Below is a small trained network, with its code and all its weights. Each question gives an input and a target symbol and asks what happens when units are switched off, that is, made to give their printed mean instead of their output.

import numpy as np


def w(rows, s, z=0):
    codes = np.array(rows[::2]) - 128.0
    scale = np.full(codes.shape[1], s)
    scale[-1] = z or s
    return codes * scale


def f(y):
    return y / 2 * (1 + np.tanh(0.7978845608 * (y + 0.044715 * y**3)))


def softmax(a):
    e = np.exp(a - a.max(-1, keepdims=True))
    return e / e.sum(-1, keepdims=True)


def log_softmax(a):
    a = a - a.max(-1, keepdims=True)
    return a - np.log(np.exp(a).sum(-1, keepdims=True))


def net(x, mask):
    ids = ['αβεζηθμτφ'.index(c) for c in x.split()]
    T = len(ids)
    res = E[ids] + P[:T]
    r = res
    for j in range(3):
        rows = slice(4 * j, 4 * j + 4)
        q, k, v = (r @ M[0][rows].T for M in (Q, K, V))
        z = softmax(np.where(np.tri(T) > 0, q @ k.T / 4**0.5, -1e9)) @ v
        o = O[0][rows]
        res = res + np.where(mask[j], z, o[:, -1]) @ o[:, :-1]
    y = f(res @ A[0][:, :-1].T + A[0][:, -1])
    res = res + np.where(mask[3:7], y, B[0][:, -1]) @ B[0][:, :-1]
    return log_softmax(res[-1] @ U[:, :-1].T + U[:, -1])


Q, K, V, O, A, B = {}, {}, {}, {}, {}, {}
E = w([
[76,254,72],'α',
[220,138,188],'β',
[207,159,187],'ε',
[101,132,82],'ζ',
[209,102,89],'η',
[157,222,20],'θ',
[76,12,191],'μ',
[176,200,38],'τ',
[114,56,152],'φ',
],0.0094)
P = w([
[83,93,82],'0',
[199,209,120],'1',
[12,188,189],'2',
[136,118,152],'3',
[241,195,126],'4',
[25,172,189],'5',
[142,118,139],'6',
[254,198,124],'7',
[50,216,164],'8',
[154,95,142],'9',
[246,202,107],'10',
],0.0099)
Q[0] = w([
[119,171,104],'head 1',
[52,170,154],'head 1',
[48,131,131],'head 1',
[221,131,76],'head 1',
[111,159,122],'head 2',
[42,77,130],'head 2',
[101,75,185],'head 2',
[5,111,164],'head 2',
[61,134,197],'head 3',
[118,79,239],'head 3',
[199,226,80],'head 3',
[222,203,72],'head 3',
],0.011)
K[0] = w([
[129,92,124],'head 1',
[70,44,226],'head 1',
[197,97,198],'head 1',
[121,157,58],'head 1',
[205,61,169],'head 2',
[124,181,186],'head 2',
[139,230,162],'head 2',
[131,181,232],'head 2',
[188,163,214],'head 3',
[150,162,168],'head 3',
[130,88,2],'head 3',
[110,29,23],'head 3',
],0.0098)
V[0] = w([
[53,202,107],'head 1',
[116,161,92],'head 1',
[169,166,163],'head 1',
[192,173,125],'head 1',
[152,204,215],'head 2',
[44,123,128],'head 2',
[178,191,69],'head 2',
[163,65,218],'head 2',
[130,39,163],'head 3',
[85,181,194],'head 3',
[8,121,188],'head 3',
[99,86,125],'head 3',
],0.012)
O[0] = w([
[41,147,133,194],'head 1',
[70,126,85,175],'head 1',
[139,1,178,222],'head 1',
[158,62,192,253],'head 1',
[120,223,186,218],'head 2',
[105,35,60,49],'head 2',
[137,167,52,227],'head 2',
[206,116,237,105],'head 2',
[179,26,228,33],'head 3',
[39,193,221,137],'head 3',
[6,98,195,12],'head 3',
[81,77,153,61],'head 3',
],0.0061,0.004)
A[0] = w([
[192,37,2,7],'neuron 1',
[117,214,45,247],'neuron 2',
[239,158,144,89],'neuron 3',
[50,140,105,254],'neuron 4',
],0.0077,0.0025)
B[0] = w([
[179,79,10,169],'neuron 1',
[125,183,243,255],'neuron 2',
[254,168,215,242],'neuron 3',
[136,37,166,161],'neuron 4',
],0.0054,0.0076)
U = w([
[65,195,168,187],'α',
[190,139,206,211],'β',
[184,152,207,107],'ε',
[122,57,88,254],'ζ',
[203,58,92,50],'η',
[142,163,44,71],'θ',
[116,2,222,86],'μ',
[167,146,65,7],'τ',
[141,18,170,160],'φ',
],0.0068,0.0045)

Each question gives the input, a string of symbols that net reads in full, and the target symbol t.
The units are the heads (4 rows each of Q, K, V and O) and the neurons (one row each of A and B). Each row of codes is followed by its name. A weight is (code - 128) times the scale printed after its matrix; where a second scale follows, it is the last column's (O, A, B and U).
mask holds one flag per unit, heads first, then neurons. A switched-off unit (its flag False) gives its mean, the last column of its rows in O or B, instead of its output. The means were averaged over made-up inputs and are rounded, as every weight is.
A unit's drop is (log p(t) with every unit on - log p(t) with that unit switched off) / (log p(t) with every unit on - log p(t) with every unit switched off).
The circuit of an input: a set's keep is (log p(t) with only the set's units on - log p(t) with every unit switched off) / (log p(t) with every unit on - log p(t) with every unit switched off). Starting from all 7 units, units are removed one at a time, each time the one whose removal leaves the highest keep (on an exact tie, the one counted first), for as long as the keep stays at least 0.8.
units of the circuit, in order: the units of the circuit, biggest drop first
unit that matters most: the unit with the biggest drop
k most important neurons: the k neurons with the biggest drops, biggest first
which heads matter: for each layer, one digit per head in row order, 1 if its drop is at least 0.15 and else 0, layers parted by /
drop when u is switched off: that unit's drop, to one decimal
input η ε ε β η η β α ζ ε ζ, target η: which heads matter => 011
input ζ ε ε α α ζ β ε θ β η, target ζ: unit that matters most => head 2
input α β α β β η η ζ, target α: which heads matter => 101
input θ ε τ α μ θ θ ζ ζ α τ, target θ: units of the circuit, in order => (head 2; head 3)
input μ β ε α τ, target μ: units of the circuit, in order => (head 3; head 2)
input α ε μ ε θ, target α: which heads matter => 101
input μ ζ ζ ε φ μ φ β ε ε η, target μ: which heads matter => 011
input μ β η τ β ζ α ε, target μ: which heads matter => 011
input α β α ε ε, target α: units of the circuit, in order => (head 1; head 3)
input ζ θ ε, target α: units of the circuit, in order => (head 3; neuron 3)
input α θ β ε ε ε α β ε ε θ, target α: which heads matter => 001
input θ α η ε ε τ ζ θ, target θ: which heads matter => 011
input α ε ε α α τ β ζ η, target α: 3 most important neurons => (neuron 3; neuron 2; neuron 1)
input α τ η, target α: 3 most important neurons => (neuron 2; neuron 3; neuron 1)
input η β μ ε β, target η: most important neuron => (neuron 1)
input α β θ θ τ β β α, target α: 2 most important neurons => (neuron 2; neuron 3)
input ζ β β μ ζ α β θ, target ζ: 2 most important neurons => (neuron 3; neuron 1)
input α φ ε α α β α ζ, target α: drop when head 3 is switched off => 0.4
input θ ε η ζ β μ β β β α ε, target θ: drop when head 3 is switched off => 0.2
input η ζ τ ε β ζ β β β ε η, target η: unit that matters most => head 3
input ζ β α α ζ, target ζ: drop when neuron 4 is switched off => 0.0
